Below is a small trained network, with its code and all its weights. Each question gives an input and a class and asks what happens when units are switched off, that is, made to give their printed mean instead of their output.

import numpy as np


def w(rows, s, z=0):
    codes = np.array(rows[::2]) - 128.0
    scale = np.full(codes.shape[1], s)
    scale[-1] = z or s
    return codes * scale


def f(y):
    return np.maximum(y, 0)


def log_softmax(a):
    a = a - a.max(-1, keepdims=True)
    return a - np.log(np.exp(a).sum(-1, keepdims=True))


def net(x, mask):
    res = np.array(x, float).reshape(1, 3) / 4 @ E
    y = f(res @ A[0][:, :-1].T + A[0][:, -1])
    res = res + np.where(mask, y, B[0][:, -1]) @ B[0][:, :-1]
    return log_softmax(res[-1] @ U[:, :-1].T + U[:, -1])


A, B = {}, {}
E = w([
[198,152,59,62,3],'x0',
[102,169,254,33,71],'x1',
[21,50,53,27,171],'x2',
],0.0071)
A[0] = w([
[64,94,119,76,121,126],'n1',
[84,107,100,104,148,57],'n2',
[95,121,184,150,227,80],'n3',
[141,127,87,157,143,255],'n4',
[157,137,103,90,96,59],'n5',
[88,148,167,107,118,73],'n6',
[70,115,195,206,171,85],'n7',
[198,127,50,83,17,94],'n8',
[102,126,198,88,98,175],'n9',
[45,114,53,33,159,107],'n10',
[120,97,182,112,71,79],'n11',
[182,121,153,157,106,70],'n12',
[158,158,174,175,120,68],'n13',
[230,146,194,225,88,130],'n14',
[115,166,193,69,130,104],'n15',
[149,125,186,81,125,61],'n16',
[166,121,8,216,165,65],'n17',
],0.017,0.011)
B[0] = w([
[109,131,103,92,116,194],'n1',
[114,170,131,114,79,156],'n2',
[147,169,81,176,157,190],'n3',
[98,9,149,117,224,223],'n4',
[125,179,128,163,119,153],'n5',
[115,148,157,164,75,151],'n6',
[148,173,101,164,168,189],'n7',
[144,178,90,188,186,232],'n8',
[104,62,177,152,150,213],'n9',
[108,155,84,68,98,233],'n10',
[142,114,141,157,89,161],'n11',
[120,166,124,102,103,157],'n12',
[95,151,117,96,89,169],'n13',
[97,137,73,52,108,250],'n14',
[167,95,152,159,95,188],'n15',
[154,131,141,160,70,157],'n16',
[155,150,199,182,2,213],'n17',
],0.045,0.015)
U = w([
[56,121,73,57,94,156],'0',
[100,159,77,202,192,153],'1',
[90,54,151,178,61,91],'2',
[81,1,133,98,206,254],'3',
[83,189,181,71,161,80],'4',
[176,126,199,87,140,88],'5',
[179,114,124,61,160,86],'6',
[147,154,172,60,164,81],'7',
],0.01,0.0098)

Each question gives the input, the list of numbers given to net, and the class t.
The units are the neurons (one row each of A and B). Each row of codes is followed by its name. A weight is (code - 128) times the scale printed after its matrix; where a second scale follows, it is the last column's (A, B and U).
mask holds one flag per neuron, in row order. A switched-off neuron (its flag False) gives its mean, the last column of its row in B, instead of its output. The means were averaged over made-up inputs and are rounded, as every weight is.
A unit's drop is (log p(t) with every unit on - log p(t) with that unit switched off) / (log p(t) with every unit on - log p(t) with every unit switched off).
The circuit of an input: a set's keep is (log p(t) with only the set's units on - log p(t) with every unit switched off) / (log p(t) with every unit on - log p(t) with every unit switched off). Starting from the 12 units with the biggest drops (on a tie, the unit counted first), units are removed one at a time, each time the one whose removal leaves the highest keep (on an exact tie, the one counted first), for as long as the keep stays at least 0.8.
circuit, biggest first: the units of the circuit, biggest drop first
unit that matters most: the unit with the biggest drop
top k neurons: the k neurons with the biggest drops, biggest first
drop when u is switched off: that unit's drop, to one decimal
input [2,3,3], class 3: unit that matters most : n17
input [-8,7,5], class 1: top 3 neurons : n3, n7, n17
input [0,-4,1], class 2: top 2 neurons : n17, n14
input [-3,3,-1], class 3: top 3 neurons : n17, n8, n9
input [7,7,4], class 1: top 2 neurons : n8, n17
input [3,0,-2], class 3: top 2 neurons : n3, n7
input [-7,6,-6], class 1: top 3 neurons : n7, n3, n10
input [6,-1,4], class 1: top 2 neurons : n8, n14
input [-4,6,-5], class 2: top 4 neurons : n10, n15, n9, n8
input [7,-8,-7], class 2: top 2 neurons : n17, n10
input [-6,0,-6], class 0: top 2 neurons : n14, n8
input [-4,-8,-6], class 2: top 2 neurons : n17, n10
input [0,-3,-3], class 3: top 2 neurons : n4, n10
input [-6,-7,5], class 2: circuit, biggest first : n17
input [8,6,-5], class 1: drop when n8 is switched off : 3.4
input [5,2,-1], class 1: drop when n8 is switched off : 0.5
input [6,7,-3], class 2: drop when n16 is switched off : 0.5
